Below is a small trained network, with its code and all its weights. Each question gives an input and a target symbol and asks what happens when units are switched off, that is, made to give their printed mean instead of their output.

import numpy as np


def w(rows, s, z=0):
    codes = np.array(rows[::2]) - 128.0
    scale = np.full(codes.shape[1], s)
    scale[-1] = z or s
    return codes * scale


def f(y):
    return y / 2 * (1 + np.tanh(0.7978845608 * (y + 0.044715 * y**3)))


def softmax(a):
    e = np.exp(a - a.max(-1, keepdims=True))
    return e / e.sum(-1, keepdims=True)


def log_softmax(a):
    a = a - a.max(-1, keepdims=True)
    return a - np.log(np.exp(a).sum(-1, keepdims=True))


def net(x, mask):
    ids = ['βγδεηλμξπστψω'.index(c) for c in x.split()]
    T = len(ids)
    res = E[ids] + P[:T]
    q, k, v = (res @ M[0].T for M in (Q, K, V))
    z = softmax(np.where(np.tri(T) > 0, q @ k.T / 2**0.5, -1e9)) @ v
    res = res + np.where(mask[0], z, O[0][:, -1]) @ O[0][:, :-1]
    y = f(res @ A[0][:, :-1].T + A[0][:, -1])
    res = res + np.where(mask[1:17], y, B[0][:, -1]) @ B[0][:, :-1]
    return log_softmax(res[-1] @ U[:, :-1].T + U[:, -1])


Q, K, V, O, A, B = {}, {}, {}, {}, {}, {}
E = w([
[53,106,130,89,133],'β',
[179,124,117,155,19],'γ',
[170,131,135,196,80],'δ',
[96,118,146,159,108],'ε',
[13,111,170,183,67],'η',
[159,178,155,250,127],'λ',
[6,132,186,133,154],'μ',
[154,117,89,109,118],'ξ',
[124,122,122,125,107],'π',
[158,146,99,71,117],'σ',
[87,110,108,41,121],'τ',
[99,195,161,54,160],'ψ',
[224,161,106,132,169],'ω',
],0.02)
P = w([
[99,118,194,155,123],'0',
[186,86,95,106,164],'1',
[93,249,55,101,96],'2',
[81,183,231,72,112],'3',
[199,74,90,109,227],'4',
[30,221,107,112,34],'5',
],0.012)
Q[0] = w([
[145,168,244,110,160],'head 1',
[163,68,83,147,152],'head 1',
],0.011)
K[0] = w([
[151,184,122,113,248],'head 1',
[132,151,169,175,98],'head 1',
],0.011)
V[0] = w([
[27,120,146,143,94],'head 1',
[107,203,178,184,253],'head 1',
],0.0057)
O[0] = w([
[104,123,55,251,208,253],'head 1',
[115,178,243,124,166,41],'head 1',
],0.012,0.0017)
A[0] = w([
[94,109,114,57,130,154],'neuron 1',
[67,129,103,204,136,143],'neuron 2',
[143,88,149,95,179,66],'neuron 3',
[134,159,157,142,97,41],'neuron 4',
[207,166,88,178,107,129],'neuron 5',
[133,180,76,78,69,88],'neuron 6',
[146,74,222,167,95,80],'neuron 7',
[108,88,90,171,182,85],'neuron 8',
[165,158,15,125,136,118],'neuron 9',
[57,125,84,150,128,94],'neuron 10',
[215,61,91,111,146,1],'neuron 11',
[49,130,133,89,118,145],'neuron 12',
[157,241,184,154,102,94],'neuron 13',
[168,147,169,157,48,120],'neuron 14',
[203,9,110,108,108,80],'neuron 15',
[147,153,96,176,146,106],'neuron 16',
],0.011,0.0073)
B[0] = w([
[204,136,138,149,121,203],'neuron 1',
[180,131,156,38,145,253],'neuron 2',
[135,220,181,130,168,132],'neuron 3',
[78,101,129,113,151,130],'neuron 4',
[101,91,90,136,179,237],'neuron 5',
[60,104,186,150,186,219],'neuron 6',
[196,198,179,108,184,167],'neuron 7',
[112,57,172,141,37,169],'neuron 8',
[100,175,180,77,107,247],'neuron 9',
[89,147,163,135,148,209],'neuron 10',
[1,107,230,120,161,159],'neuron 11',
[162,126,33,155,154,230],'neuron 12',
[71,89,108,67,95,221],'neuron 13',
[148,131,71,148,228,221],'neuron 14',
[143,202,185,243,56,179],'neuron 15',
[81,150,150,92,95,166],'neuron 16',
],0.0078,0.0066)
U = w([
[59,254,89,95,69,121],'β',
[128,98,10,74,104,235],'γ',
[45,23,116,102,119,89],'δ',
[159,208,84,207,100,130],'ε',
[167,153,115,92,9,165],'η',
[93,114,148,139,186,34],'λ',
[95,139,178,101,65,58],'μ',
[117,215,165,134,157,2],'ξ',
[181,149,107,86,33,171],'π',
[209,163,73,139,223,119],'σ',
[111,177,181,145,33,148],'τ',
[168,162,119,89,42,184],'ψ',
[185,176,162,49,79,132],'ω',
],0.0086,0.0056)

Each question gives the input, a string of symbols that net reads in full, and the target symbol t.
The units are the heads (2 rows each of Q, K, V and O) and the neurons (one row each of A and B). Each row of codes is followed by its name. A weight is (code - 128) times the scale printed after its matrix; where a second scale follows, it is the last column's (O, A, B and U).
mask holds one flag per unit, heads first, then neurons. A switched-off unit (its flag False) gives its mean, the last column of its rows in O or B, instead of its output. The means were averaged over made-up inputs and are rounded, as every weight is.
A unit's drop is (log p(t) with every unit on - log p(t) with that unit switched off) / (log p(t) with every unit on - log p(t) with every unit switched off).
The circuit of an input: a set's keep is (log p(t) with only the set's units on - log p(t) with every unit switched off) / (log p(t) with every unit on - log p(t) with every unit switched off). Starting from the 12 units with the biggest drops (on a tie, the unit counted first), units are removed one at a time, each time the one whose removal leaves the highest keep (on an exact tie, the one counted first), for as long as the keep stays at least 0.8.
circuit, biggest first: the units of the circuit, biggest drop first
most important unit: the unit with the biggest drop
k most important neurons: the k neurons with the biggest drops, biggest first
drop of u: that unit's drop, to one decimal
input τ β β η ξ, target δ: circuit, biggest first -> head 1; neuron 8
input δ δ ω σ δ, target ε: 4 most important neurons -> neuron 15; neuron 2; neuron 13; neuron 6
input δ τ δ τ, target γ: circuit, biggest first -> neuron 12; head 1
input δ σ β ξ ω, target ξ: circuit, biggest first -> neuron 11; neuron 9
input σ η λ, target β: most important unit -> neuron 16
input γ β τ δ τ, target τ: 2 most important neurons -> neuron 15; neuron 11
input π δ τ β γ, target τ: circuit, biggest first -> neuron 15; neuron 11
input σ δ δ δ γ, target τ: 3 most important neurons -> neuron 15; neuron 11; neuron 12
input γ λ ε τ, target γ: 4 most important neurons -> neuron 12; neuron 15; neuron 9; neuron 7
input η γ ω, target β: 2 most important neurons -> neuron 9; neuron 16
input τ ω ε δ, target ω: 2 most important neurons -> neuron 7; neuron 13
input τ ω π β, target ω: 2 most important neurons -> neuron 1; neuron 7
input β ω τ μ, target ω: circuit, biggest first -> head 1; neuron 7
input μ δ λ, target β: most important unit -> neuron 13
input σ γ τ ξ δ δ, target γ: 3 most important neurons -> neuron 14; neuron 15; neuron 5
input δ ξ σ τ β δ, target γ: 2 most important neurons -> neuron 14; neuron 15
input ω β γ σ δ β, target γ: 3 most important neurons -> neuron 12; neuron 15; neuron 9
input τ ω ω π, target ω: drop of neuron 7 -> 0.3
input τ β μ γ σ, target τ: drop of head 1 -> 0.2
input δ ω μ ω, target ω: drop of head 1 -> 1.2
